Below are the code and all the weights of a small trained network. Each question names an input and a class and asks about switching units off, where a switched-off unit gives its printed mean instead of its output.

import numpy as np


def w(rows, s, z=0):
    codes = np.array(rows[::2]) - 128.0
    scale = np.full(codes.shape[1], s)
    scale[-1] = z or s
    return codes * scale


def f(y):
    return y / 2 * (1 + np.tanh(0.7978845608 * (y + 0.044715 * y**3)))


def log_softmax(a):
    a = a - a.max(-1, keepdims=True)
    return a - np.log(np.exp(a).sum(-1, keepdims=True))


def net(x, mask):
    res = np.array(x, float).reshape(1, 6) / 4 @ E
    y = f(res @ A[0][:, :-1].T + A[0][:, -1])
    res = res + np.where(mask, y, B[0][:, -1]) @ B[0][:, :-1]
    return log_softmax(res[-1] @ U[:, :-1].T + U[:, -1])


A, B = {}, {}
E = w([
[128,128,128,128],'x0',
[254,202,117,114],'x1',
[135,121,251,35],'x2',
[208,39,210,219],'x3',
[163,15,71,53],'x4',
[128,128,128,128],'x5',
],0.0096)
A[0] = w([
[119,73,171,189,56],'n0',
[148,69,81,80,103],'n1',
[83,126,36,231,182],'n2',
[140,74,119,122,87],'n3',
[224,204,133,126,125],'n4',
[140,34,76,89,86],'n5',
[221,190,150,83,115],'n6',
[31,40,152,158,78],'n7',
[75,143,217,46,177],'n8',
[158,79,81,87,108],'n9',
[36,100,151,153,69],'n10',
[107,226,176,205,119],'n11',
[142,57,87,96,128],'n12',
[69,103,126,130,1],'n13',
[25,148,70,14,14],'n14',
[132,121,139,108,70],'n15',
[110,165,166,14,78],'n16',
[236,186,101,110,46],'n17',
[125,124,77,173,121],'n18',
[111,151,31,160,125],'n19',
[177,146,12,183,160],'n20',
[182,135,219,28,138],'n21',
[106,129,241,37,154],'n22',
[132,131,57,179,169],'n23',
[102,183,161,210,138],'n24',
[239,172,95,124,110],'n25',
[185,67,62,81,123],'n26',
[19,102,129,137,117],'n27',
[190,35,63,71,164],'n28',
[91,189,184,185,129],'n29',
[84,211,164,199,130],'n30',
[180,44,187,228,22],'n31',
[10,74,181,161,146],'n32',
[53,222,37,71,49],'n33',
[135,119,82,167,94],'n34',
[132,115,61,180,145],'n35',
],0.011,0.0037)
B[0] = w([
[183,164,93,137,171],'n0',
[97,159,176,94,171],'n1',
[127,85,158,159,231],'n2',
[139,144,131,100,149],'n3',
[100,141,61,128,201],'n4',
[101,147,164,94,186],'n5',
[108,113,66,137,198],'n6',
[117,121,47,101,198],'n7',
[135,78,151,170,213],'n8',
[100,144,153,101,166],'n9',
[103,125,77,120,175],'n10',
[93,155,165,79,220],'n11',
[103,169,166,82,174],'n12',
[140,136,81,128,144],'n13',
[196,152,120,124,227],'n14',
[128,133,134,137,127],'n15',
[164,115,155,166,194],'n16',
[86,126,48,145,188],'n17',
[102,80,169,156,164],'n18',
[149,90,158,179,202],'n19',
[120,60,141,165,215],'n20',
[113,59,138,178,221],'n21',
[107,77,169,207,223],'n22',
[122,86,155,147,186],'n23',
[107,165,175,55,196],'n24',
[108,126,53,109,193],'n25',
[111,155,152,79,186],'n26',
[108,139,60,146,193],'n27',
[89,187,163,91,209],'n28',
[89,168,170,84,196],'n29',
[96,155,172,91,213],'n30',
[245,187,125,156,214],'n31',
[112,131,51,134,210],'n32',
[220,171,143,151,252],'n33',
[137,95,158,153,152],'n34',
[115,93,161,177,178],'n35',
],0.011,0.013)
U = w([
[112,41,186,188,215],'0',
[76,165,195,80,193],'1',
[93,117,36,141,181],'2',
[252,163,148,156,4],'3',
],0.021,0.0013)

Each question gives the input, the list of numbers given to net, and the class t.
The units are the neurons (one row each of A and B). Each row of codes is followed by its name. A weight is (code - 128) times the scale printed after its matrix; where a second scale follows, it is the last column's (A, B and U).
mask holds one flag per neuron, in row order. A switched-off neuron (its flag False) gives its mean, the last column of its row in B, instead of its output. The means were averaged over made-up inputs and are rounded, as every weight is.
A unit's drop is (log p(t) with every unit on - log p(t) with that unit switched off) / (log p(t) with every unit on - log p(t) with every unit switched off).
The circuit of an input: a set's keep is (log p(t) with only the set's units on - log p(t) with every unit switched off) / (log p(t) with every unit on - log p(t) with every unit switched off). Starting from the 12 units with the biggest drops (on a tie, the unit counted first), units are removed one at a time, each time the one whose removal leaves the highest keep (on an exact tie, the one counted first), for as long as the keep stays at least 0.8.
circuit, biggest first: the units of the circuit, biggest drop first
unit that matters most: the unit with the biggest drop
top k neurons: the k neurons with the biggest drops, biggest first
drop of u: that unit's drop, to one decimal
input [2,-2,7,8,4,6], class 3: circuit, biggest first	(n31)
input [0,-8,7,6,3,-4], class 2: top 2 neurons	(n7, n32)
input [7,-2,-5,7,-6,-8], class 3: top 2 neurons	(n31, n0)
input [3,7,-6,-4,0,4], class 2: top 2 neurons	(n25, n17)
input [-3,-1,-5,-6,5,-7], class 3: top 2 neurons	(n33, n14)
input [-8,8,-4,2,-8,0], class 1: top 4 neurons	(n11, n24, n30, n29)
input [-8,4,-3,1,4,-8], class 1: circuit, biggest first	(n28, n26)
input [1,1,-2,-7,-6,-8], class 3: top 3 neurons	(n33, n14, n28)
input [1,-2,-1,1,1,-5], class 2: top 2 neurons	(n22, n33)
input [8,-7,-7,-2,-2,8], class 0: top 3 neurons	(n2, n19, n35)
input [4,-2,-6,2,7,-5], class 1: top 4 neurons	(n28, n12, n26, n5)
input [2,8,0,7,6,6], class 2: top 2 neurons	(n17, n25)
input [-2,-6,-7,8,-3,5], class 3: top 2 neurons	(n31, n0)
input [-1,3,-4,3,2,4], class 0: unit that matters most	n33
input [-1,-4,-3,7,-1,-6], class 3: drop of n31	0.4
input [-3,-2,-7,7,8,-5], class 1: drop of n26	0.2
input [-3,8,-1,2,-6,-4], class 2: drop of n4	0.1
